Below are the code and all the weights of a small trained network. Each question names an input and a class and asks about switching units off, where a switched-off unit gives its printed mean instead of its output.

import numpy as np


def w(rows, s, z=0):
    codes = np.array(rows[::2]) - 128.0
    scale = np.full(codes.shape[1], s)
    scale[-1] = z or s
    return codes * scale


def f(y):
    return y / 2 * (1 + np.tanh(0.7978845608 * (y + 0.044715 * y**3)))


def log_softmax(a):
    a = a - a.max(-1, keepdims=True)
    return a - np.log(np.exp(a).sum(-1, keepdims=True))


def net(x, mask):
    res = np.array(x, float).reshape(1, 6) / 4 @ E
    y = f(res @ A[0][:, :-1].T + A[0][:, -1])
    res = res + np.where(mask, y, B[0][:, -1]) @ B[0][:, :-1]
    return log_softmax(res[-1] @ U[:, :-1].T + U[:, -1])


A, B = {}, {}
E = w([
[23,76,166,152,25,185,122,180],'x0',
[104,223,103,81,162,100,160,219],'x1',
[73,186,78,254,146,89,15,57],'x2',
[166,61,142,213,112,87,166,126],'x3',
[91,151,94,70,168,165,72,115],'x4',
[147,115,90,66,65,44,74,122],'x5',
],0.0082)
A[0] = w([
[169,113,79,146,117,83,71,16,192],'N0',
[129,134,94,126,163,76,75,36,171],'N1',
[143,85,130,149,51,104,111,102,174],'N2',
[101,254,128,190,151,128,83,110,140],'N3',
[109,111,116,143,103,151,89,110,174],'N4',
[178,140,106,91,107,81,211,185,227],'N5',
[145,66,92,167,95,56,73,100,187],'N6',
[146,82,156,219,99,97,102,68,153],'N7',
[111,237,112,87,201,132,97,82,254],'N8',
[167,111,184,82,97,123,186,154,177],'N9',
[85,86,135,89,25,169,151,186,222],'N10',
[134,53,172,114,95,224,130,135,200],'N11',
[51,121,109,145,74,154,68,170,211],'N12',
[123,200,93,106,202,119,110,104,239],'N13',
[69,126,158,150,138,211,129,148,211],'N14',
[185,67,138,138,83,89,180,222,213],'N15',
[111,58,141,201,76,90,124,75,138],'N16',
[111,160,87,31,151,169,119,203,168],'N17',
[155,35,179,163,126,220,182,92,223],'N18',
[154,107,92,143,109,55,64,52,199],'N19',
],0.0084,0.0039)
B[0] = w([
[171,153,102,195,182,79,68,52,221],'N0',
[193,133,50,197,150,86,60,83,205],'N1',
[43,180,146,102,111,85,138,13,176],'N2',
[85,56,25,185,39,129,150,154,219],'N3',
[106,188,150,200,120,123,91,109,161],'N4',
[152,142,160,19,229,43,181,199,207],'N5',
[86,194,131,124,157,72,154,22,202],'N6',
[130,203,123,145,148,161,172,64,209],'N7',
[179,90,10,123,108,200,91,192,246],'N8',
[162,62,162,31,108,65,179,143,187],'N9',
[74,123,218,52,79,91,51,118,201],'N10',
[93,41,232,128,73,169,146,59,188],'N11',
[34,198,165,152,75,170,59,152,204],'N12',
[168,82,3,121,108,167,102,212,224],'N13',
[89,87,191,191,114,204,95,143,181],'N14',
[132,114,176,122,115,47,164,155,194],'N15',
[63,216,123,137,140,139,234,51,200],'N16',
[136,169,127,28,165,190,93,143,219],'N17',
[166,21,194,182,167,174,224,59,208],'N18',
[178,223,85,133,175,54,49,23,214],'N19',
],0.0063,0.011)
U = w([
[166,154,161,91,171,17,183,229,153],'0',
[104,111,29,165,52,199,111,202,179],'1',
[80,228,143,164,136,95,156,39,150],'2',
[138,87,180,252,189,254,192,129,236],'3',
[135,17,206,91,83,123,172,87,2],'4',
[37,170,219,121,50,168,26,170,148],'5',
[155,167,103,13,173,236,117,157,56],'6',
[205,151,80,157,175,94,10,106,152],'7',
],0.0072,0.00081)

Each question gives the input, the list of numbers given to net, and the class t.
The units are the neurons (one row each of A and B). Each row of codes is followed by its name. A weight is (code - 128) times the scale printed after its matrix; where a second scale follows, it is the last column's (A, B and U).
mask holds one flag per neuron, in row order. A switched-off neuron (its flag False) gives its mean, the last column of its row in B, instead of its output. The means were averaged over made-up inputs and are rounded, as every weight is.
A unit's drop is (log p(t) with every unit on - log p(t) with that unit switched off) / (log p(t) with every unit on - log p(t) with every unit switched off).
The circuit of an input: a set's keep is (log p(t) with only the set's units on - log p(t) with every unit switched off) / (log p(t) with every unit on - log p(t) with every unit switched off). Starting from the 12 units with the biggest drops (on a tie, the unit counted first), units are removed one at a time, each time the one whose removal leaves the highest keep (on an exact tie, the one counted first), for as long as the keep stays at least 0.8.
circuit, biggest first: the units of the circuit, biggest drop first
k most important neurons: the k neurons with the biggest drops, biggest first
drop of u: that unit's drop, to one decimal
input [5,-7,5,6,-1,-6], class 2: circuit, biggest first	N16
input [6,5,-8,-8,-3,2], class 5: 4 most important neurons	N10, N17, N11, N18
input [5,5,7,5,1,-3], class 1: 4 most important neurons	N3, N10, N11, N19
input [-4,-5,4,-8,6,-6], class 1: circuit, biggest first	N3, N8
input [4,4,-7,1,3,4], class 0: 2 most important neurons	N5, N15
input [-3,3,-3,-2,-4,-8], class 0: circuit, biggest first	N5, N9
input [3,6,-3,-1,-2,1], class 0: circuit, biggest first	N5, N15
input [7,0,-2,2,0,-4], class 4: circuit, biggest first	N18, N10
input [4,-7,-5,-2,0,-7], class 4: 3 most important neurons	N10, N11, N9
input [5,2,0,4,-1,-1], class 5: 2 most important neurons	N10, N12
input [8,5,-4,-3,-2,-5], class 5: 3 most important neurons	N10, N12, N14
input [6,8,-3,-7,-6,-7], class 5: 2 most important neurons	N10, N14
input [6,0,-1,4,-6,7], class 2: 2 most important neurons	N16, N2
input [8,4,7,-2,-6,-6], class 5: circuit, biggest first	N12
input [3,4,6,3,2,-6], class 1: drop of N3	0.1
input [7,0,2,8,2,-1], class 2: drop of N2	0.4
input [5,7,2,2,5,-3], class 5: drop of N10	0.2
